Below are the code and all the weights of a small trained network. Each question names an input and a class and asks about switching units off, where a switched-off unit gives its printed mean instead of its output.

import numpy as np


def w(rows, s, z=0):
    codes = np.array(rows[::2]) - 128.0
    scale = np.full(codes.shape[1], s)
    scale[-1] = z or s
    return codes * scale


def f(y):
    return y / 2 * (1 + np.tanh(0.7978845608 * (y + 0.044715 * y**3)))


def log_softmax(a):
    a = a - a.max(-1, keepdims=True)
    return a - np.log(np.exp(a).sum(-1, keepdims=True))


def net(x, mask):
    res = np.array(x, float).reshape(1, 3) / 4 @ E
    y = f(res @ A[0][:, :-1].T + A[0][:, -1])
    res = res + np.where(mask, y, B[0][:, -1]) @ B[0][:, :-1]
    return log_softmax(res[-1] @ U[:, :-1].T + U[:, -1])


A, B = {}, {}
E = w([
[80,221,84],'x0',
[134,185,232],'x1',
[250,164,110],'x2',
],0.017)
A[0] = w([
[169,164,255,107],'n0',
[51,84,157,153],'n1',
[114,205,85,79],'n2',
[129,123,101,192],'n3',
[113,203,80,74],'n4',
[74,107,158,131],'n5',
[150,156,211,86],'n6',
[164,111,123,128],'n7',
[131,124,119,132],'n8',
[150,142,138,104],'n9',
[170,137,99,122],'n10',
[114,205,86,77],'n11',
[42,68,141,114],'n12',
[49,161,123,115],'n13',
[126,90,39,248],'n14',
[152,152,205,122],'n15',
[159,56,105,157],'n16',
[69,119,21,232],'n17',
[169,106,122,150],'n18',
[97,115,93,121],'n19',
[234,190,90,94],'n20',
[164,96,80,175],'n21',
[113,207,91,80],'n22',
[41,148,100,115],'n23',
[100,125,152,111],'n24',
[201,95,142,126],'n25',
[60,91,158,148],'n26',
[12,172,111,119],'n27',
[141,48,169,183],'n28',
[116,101,58,220],'n29',
[125,169,217,152],'n30',
[130,165,213,147],'n31',
[36,77,164,165],'n32',
[86,181,172,137],'n33',
[29,167,119,120],'n34',
[140,86,127,151],'n35',
[153,142,115,118],'n36',
[131,155,200,142],'n37',
[112,176,154,123],'n38',
[139,129,99,167],'n39',
],0.02,0.013)
B[0] = w([
[32,122,140,220],'n0',
[147,59,125,210],'n1',
[132,78,125,184],'n2',
[159,136,143,165],'n3',
[136,51,142,183],'n4',
[158,106,88,180],'n5',
[11,105,162,182],'n6',
[142,159,127,155],'n7',
[152,136,138,133],'n8',
[106,118,132,140],'n9',
[151,125,113,165],'n10',
[142,35,122,183],'n11',
[130,90,200,212],'n12',
[120,210,86,192],'n13',
[208,137,169,239],'n14',
[38,132,132,185],'n15',
[195,150,111,198],'n16',
[108,136,236,253],'n17',
[161,167,146,165],'n18',
[126,152,158,164],'n19',
[151,67,132,220],'n20',
[166,170,129,192],'n21',
[155,38,102,184],'n22',
[115,197,173,199],'n23',
[117,113,88,149],'n24',
[105,206,139,184],'n25',
[155,58,95,200],'n26',
[111,247,122,226],'n27',
[177,63,124,205],'n28',
[186,122,172,214],'n29',
[55,89,102,206],'n30',
[26,90,112,200],'n31',
[145,41,108,228],'n32',
[129,114,60,192],'n33',
[116,222,90,211],'n34',
[167,125,120,165],'n35',
[139,116,124,147],'n36',
[33,84,141,186],'n37',
[90,103,119,170],'n38',
[155,134,143,158],'n39',
],0.015,0.028)
U = w([
[182,55,166,64],'0',
[92,25,99,146],'1',
[191,203,110,233],'2',
[59,145,221,208],'3',
[130,250,159,3],'4',
[45,218,77,67],'5',
],0.016,0.0037)

Each question gives the input, the list of numbers given to net, and the class t.
The units are the neurons (one row each of A and B). Each row of codes is followed by its name. A weight is (code - 128) times the scale printed after its matrix; where a second scale follows, it is the last column's (A, B and U).
mask holds one flag per neuron, in row order. A switched-off neuron (its flag False) gives its mean, the last column of its row in B, instead of its output. The means were averaged over made-up inputs and are rounded, as every weight is.
A unit's drop is (log p(t) with every unit on - log p(t) with that unit switched off) / (log p(t) with every unit on - log p(t) with every unit switched off).
most important unit: the unit with the biggest drop
k most important neurons: the k neurons with the biggest drops, biggest first
drop of u: that unit's drop, to one decimal
input [-1,6,0], class 1: most important unit	n17
input [1,4,8], class 1: 4 most important neurons	(n20 n17 n27 n23)
input [-4,1,6], class 3: 3 most important neurons	(n25 n27 n34)
input [6,-4,-8], class 4: 2 most important neurons	(n27 n34)
input [1,3,5], class 1: 2 most important neurons	(n17 n27)
input [0,-4,0], class 0: 2 most important neurons	(n27 n34)
input [0,-5,-7], class 0: 3 most important neurons	(n32 n1 n26)
input [0,5,5], class 3: 2 most important neurons	(n32 n26)
input [-2,-7,7], class 2: drop of n6	0.0
input [2,3,0], class 5: drop of n32	0.1
input [6,3,-7], class 5: drop of n27	0.5
